What each symbol does to the objects:
z627 $ z605
z627 ! z822
z962 $ z595
z962 ! z109
z437 $ z359
z437 ! z437
z337 $ z992
z337 ! z944
z683 $ z769
z683 ! z350
z713 $ z664
z713 ! z904
z109 $ z834
z109 ! z942
z338 $ z227
z338 ! z769
z640 $ z355
z640 ! z299
z936 $ z834
z936 ! z834
z417 $ z776
z417 ! z958
z992 $ z992
z992 ! z504
z834 $ z294
z834 ! z846
z253 $ z756
z253 ! z294
z966 $ z834
z966 ! z595
z904 $ z337
z904 ! z437
z157 $ z826
z157 ! z220
z785 $ z958
z785 ! z39
z398 $ z673
z398 ! z663
z529 $ z220
z529 ! z756
z136 $ z359
z136 ! z338
z299 $ z811
z299 ! z605
z944 $ z785
z944 ! z777
z847 $ z253
z847 ! z627
z756 $ z692
z756 ! z664
z692 $ z713
z692 ! z982
z573 $ z109
z573 ! z299
z982 $ z904
z982 ! z992
z663 $ z673
z663 ! z557
z107 $ z822
z107 ! z157
z605 $ z966
z605 ! z962
z846 $ z847
z846 ! z811
z227 $ z683
z227 ! z417
z504 $ z414
z504 ! z136
z294 $ z942
z294 ! z847
z822 $ z557
z822 ! z756
z776 $ z39
z776 ! z966
z942 $ z846
z942 ! z398
z926 $ z605
z926 ! z872
z414 $ z777
z414 ! z253
z664 $ z136
z664 ! z337
z958 $ z776
z958 ! z182
z557 $ z157
z557 ! z529
z595 $ z936
z595 ! z109
z811 $ z926
z811 ! z966
z630 $ z299
z630 ! z926
z39 $ z182
z39 ! z355
z673 $ z627
z673 ! z573
z350 $ z785
z350 ! z776
z220 $ z253
z220 ! z220
z359 $ z161
z359 ! z227
z182 $ z640
z182 ! z630
z355 $ z630
z355 ! z811
z161 $ z338
z161 ! z683
z769 $ z417
z769 ! z504
z777 $ z136
z777 ! z161
z826 $ z664
z826 ! z253
z872 $ z962
z872 ! z936

The rows follow the links: the fewer symbols apart two objects are, the more alike their rows tend to be.

Each row is also shifted at random along 4 hidden directions that mean nothing.

Some objects, each with a row of numbers:
z161: -26	20	-5	1	-8	2	12	-6	-13	-4	-11	-14	3	11	-23	9	17	-40	-3	-17	0	-20	6	0	14	-13	11	-23	6	21	3	13	-24	-13	-18	-4	12	-11	-2	-6	-1	4	-24	-8	12	13	2	5	-21	-20
z627: 23	-1	0	-10	-6	-20	-17	9	-2	-2	17	-5	-4	-4	15	-8	5	2	-10	-10	6	-11	7	-11	3	10	-2	-5	-5	-2	-7	-8	2	11	-3	-8	9	-20	21	-8	15	20	7	0	9	5	21	4	-17	-2
z713: -5	-3	6	-1	-2	23	-13	12	-4	26	1	15	-4	-10	-16	11	-8	7	11	17	-8	10	-6	1	3	24	-5	-1	-15	-6	-5	-10	-4	-17	-10	-1	8	-4	5	18	-9	-1	-4	-18	-14	11	-2	4	1	4
z109: 7	-2	-4	-5	2	-12	10	-3	5	-17	-1	-3	0	-3	18	-16	5	10	-3	-5	4	-1	4	16	-5	-16	-17	5	17	-10	9	-11	-9	10	14	3	12	6	0	-12	4	12	16	13	15	-2	-8	-7	8	-16
z664: -19	-1	6	6	2	16	-4	7	1	11	1	13	1	-5	-19	0	-23	7	3	16	-4	15	-4	2	0	10	-2	-2	-14	-4	-7	0	-1	-17	0	2	-9	5	-6	18	-20	-2	-10	-17	-12	4	-11	5	11	11
z557: 13	2	12	2	-5	-23	-24	20	-3	2	9	-3	-9	6	13	-1	-7	13	-15	5	1	-6	-1	-19	7	11	8	-9	-15	7	-22	-1	14	5	19	-1	-8	-15	-4	-17	22	-2	22	-10	0	-5	17	-1	15	9
z904: 10	10	18	11	-2	16	5	-4	-18	-13	-10	0	-3	2	-15	-1	-9	-2	3	-4	-8	7	2	19	12	-2	-19	3	0	-1	-5	-8	-24	-17	3	5	-10	6	-14	2	-12	7	-14	-3	12	5	-23	-6	10	-9
z958: 55	-6	2	9	-1	0	1	-6	-10	2	-7	-13	-1	11	1	12	19	-7	5	-3	-4	0	0	-10	12	4	5	-4	4	3	4	9	10	1	-1	2	-7	-4	6	-11	11	-16	0	-2	-10	0	11	-1	-8	0
z826: -34	0	12	-6	-17	-1	-14	10	-6	11	10	1	10	4	-26	10	-5	-16	-8	-3	0	-12	4	-18	11	23	11	-3	-12	8	-10	16	1	-21	-6	-10	7	-9	22	7	3	2	-18	-15	-5	14	27	5	-14	-14
z966: -6	-14	0	-7	6	-4	10	-4	5	-9	1	-1	2	-1	10	-7	15	13	1	0	4	3	5	15	-12	-5	-5	13	19	-4	22	-6	-5	7	-1	-8	15	14	2	12	-8	-1	1	19	6	-1	-1	1	8	-12
z992: -18	0	-7	-2	-15	19	2	-1	-5	13	-8	12	12	0	-13	8	-11	-17	4	0	-17	-3	5	-3	13	0	2	5	4	-2	-14	5	-15	-15	3	2	15	-8	-10	2	6	8	-13	-5	17	6	-17	-9	5	-12
z846: 0	0	-9	-2	4	-3	5	-5	8	-8	5	0	-1	-1	10	-6	-1	-1	0	-3	8	-5	0	3	0	2	-19	11	6	-14	5	-7	7	5	1	3	1	8	23	-13	9	15	10	8	3	2	8	-5	-12	-12
z756: -23	-1	10	-8	-14	-2	-20	18	-2	19	7	6	2	1	-14	10	-11	0	-5	12	-4	-7	-5	-20	12	28	9	-3	-16	1	-21	3	11	-18	12	-4	7	-11	10	-5	20	-2	1	-16	-4	6	19	-6	1	-4
z605: -18	-11	-10	-33	-4	-5	-7	10	5	16	8	6	-1	-15	10	13	12	3	3	0	0	-18	2	-8	-10	13	9	6	4	3	3	-11	0	6	0	-14	37	-13	11	7	18	-3	4	8	8	-6	18	2	-12	-9
z683: -21	8	-12	10	8	1	8	-4	7	5	-12	-6	-6	8	-8	2	12	-11	9	3	-1	6	-5	6	-4	-13	13	-18	-1	9	9	16	5	2	-19	3	-5	-3	-8	6	-14	-14	-4	-10	-16	7	-5	13	-2	9
z982: 37	4	7	-4	-13	16	-10	10	-20	10	-2	4	3	-3	-24	9	-4	-18	1	-1	-6	-6	2	-1	18	13	-3	-6	-7	4	-3	1	-27	-23	-15	-6	18	-17	10	10	-6	14	-23	-19	5	20	-2	2	-8	-19
z294: 17	5	-7	1	5	-9	-1	3	13	-8	7	-3	-5	2	10	-7	-6	2	-6	2	13	-4	-4	-5	5	5	-18	5	-3	-13	-3	-6	12	0	5	11	-2	6	29	-17	11	18	11	-5	-5	9	11	-3	-15	-8
z962: -3	-9	-4	-6	5	-6	5	4	12	-3	3	6	-6	-5	16	-11	9	20	0	2	5	2	-1	14	-16	-9	-2	2	10	-3	11	-12	-6	9	5	-4	18	11	-3	7	-3	0	11	12	3	-3	-5	-3	16	-8
z414: -8	7	-9	14	11	3	9	-4	21	-3	-1	9	4	0	-2	-13	-25	-2	-6	12	10	11	-1	-1	-9	-21	-1	-4	-7	-6	-1	12	8	-2	-2	15	-17	15	-9	2	-20	6	-2	-13	-14	-1	-20	2	3	15
z39: 19	-9	3	3	-1	6	9	-15	-5	0	-8	-5	7	3	0	6	9	-2	11	-6	-4	5	3	-2	-3	4	0	16	10	-4	9	7	9	8	1	-1	-16	8	-4	6	0	-16	-7	15	-1	-11	5	-2	1	9
z182: 34	-9	1	-2	0	9	0	-6	-5	7	-4	1	0	-3	0	15	7	-1	9	-4	2	-2	-1	-15	-3	13	4	10	0	0	2	1	11	11	1	-5	-6	1	5	3	7	-15	-2	9	-6	-12	14	-3	-12	8
z847: -8	10	2	-1	-6	-8	7	-10	-5	-17	6	-13	15	6	-10	-10	-4	-18	-7	-16	10	-11	10	0	8	2	-17	9	7	-6	6	5	-7	-7	-9	2	0	6	26	-12	0	24	-13	8	15	12	15	-3	-23	-24
z338: -6	18	-10	1	-7	0	9	-4	-8	-8	-11	-10	1	10	-12	10	9	-33	-7	-11	1	-21	-1	-3	16	-20	15	-21	3	21	-2	12	-15	-7	-4	2	6	-10	-8	-19	9	1	-12	-11	11	10	-1	-4	-12	-15

From each start, follow one symbol. Which object do you reach?
Answers are names.
start -18	-4	-10	13	11	3	10	-5	5	10	-8	-5	-4	8	0	7	9	4	12	6	-8	15	-7	5	-8	-8	15	-9	2	2	11	10	18	7	-10	4	-13	1	-12	4	-7	-24	5	-2	-20	-2	-5	10	12	18
$: z776
start -42	-5	11	-8	-14	-14	-16	10	-5	5	7	1	-1	4	-1	2	-1	7	-8	5	-6	-3	-3	-16	0	13	15	-1	-8	9	-18	6	13	-5	14	-9	2	-13	-4	-4	18	-12	9	-1	3	-6	16	-1	13	6
!: z157
start 26	22	-6	7	-5	2	4	-1	-5	-10	-9	-1	-4	8	-9	-2	-6	-29	-9	-9	5	-13	0	-5	17	-23	2	-20	-8	16	-5	8	-19	-11	2	6	2	-3	-6	-14	0	10	-10	-21	6	8	-9	-4	-13	-13
!: z338
start 24	-1	4	7	-7	-5	13	-13	-9	-8	-17	-17	5	14	0	6	19	-11	4	-9	-10	1	2	3	12	-3	5	7	19	8	9	12	5	1	4	1	-10	3	-4	-17	11	-16	-2	12	7	-1	1	-7	7	-10
$: z39
start 40	-4	-11	10	3	17	-3	2	0	23	-6	9	-1	1	-14	7	-7	-13	8	12	-7	10	-4	-5	5	7	10	-13	-11	-3	1	12	6	-7	-21	5	-3	-8	8	15	-16	-5	-11	-27	-21	11	-3	11	-7	5
!: z777
start -19	15	-13	-2	8	12	-4	5	-8	10	-6	-2	-12	1	-17	18	8	-18	10	2	3	-10	-10	3	8	0	7	-26	-16	12	0	-6	-7	-3	-22	-3	9	-13	7	4	-5	-5	-10	-15	-14	13	3	11	-21	-4
$: z161
start -11	1	-3	-1	-7	23	-5	5	-1	24	-4	14	4	-4	-15	9	-14	-4	10	12	-11	8	-2	3	7	11	-2	2	-4	-5	-9	-2	-3	-20	-5	1	8	-5	-5	10	-5	1	-9	-15	-2	6	-16	-2	8	1
$: z992
start 4	-3	-5	-12	4	-7	-2	-1	2	-5	10	0	3	-9	16	-10	10	2	1	-12	-1	0	8	6	-11	4	-2	5	7	-7	6	-16	-9	16	-14	-7	9	-9	7	8	1	13	2	16	12	-4	3	6	-9	0
!: z299
start -6	-5	-9	-1	8	-5	7	2	18	-7	0	2	-4	-2	18	-9	2	16	-3	10	10	2	-6	10	-10	-4	-17	8	9	-14	8	-9	8	4	12	9	9	14	12	-10	3	4	21	10	-1	-1	0	-6	8	-7
$: z294
start -68	-6	8	-3	-9	-15	-16	9	6	8	7	5	-1	6	8	9	-9	17	-5	11	-5	-5	-8	-18	3	12	13	4	-7	4	-25	7	28	-6	31	1	-8	-2	-13	-19	33	-17	22	0	1	-16	12	-15	19	12
$: z826
start -22	13	7	9	5	16	8	-8	-13	-8	-9	-7	-10	-1	-13	9	-3	3	8	0	-3	3	-9	15	11	0	-18	-1	-5	2	2	-14	-14	-9	1	4	-11	7	-10	-3	-9	1	-4	3	0	-2	-17	-4	3	-1
!: z437
start -25	2	0	-1	1	-6	-7	7	11	8	9	0	3	3	-8	-1	-15	0	-7	9	10	-2	-4	-15	3	11	-3	3	-11	-6	-7	8	19	-10	1	4	-9	9	22	-4	4	6	1	-14	-14	6	19	-2	-14	1
!: z294
start -31	8	-17	-3	-8	13	4	-4	2	17	-8	6	14	1	-17	3	-7	-31	1	1	-9	-9	5	-6	3	-8	18	-8	0	6	-5	15	-10	-11	-16	-1	16	-8	-6	6	-6	4	-21	-19	2	9	-9	4	-7	-7
!: z136
start -3	10	-7	16	3	-3	17	-12	3	-16	-13	-8	5	13	0	-9	3	-14	-4	-4	-3	-1	-1	6	2	-30	9	-14	10	13	3	15	-9	2	4	9	-11	7	-25	-12	-9	-6	0	-5	4	-2	-22	-3	11	0
$: z417
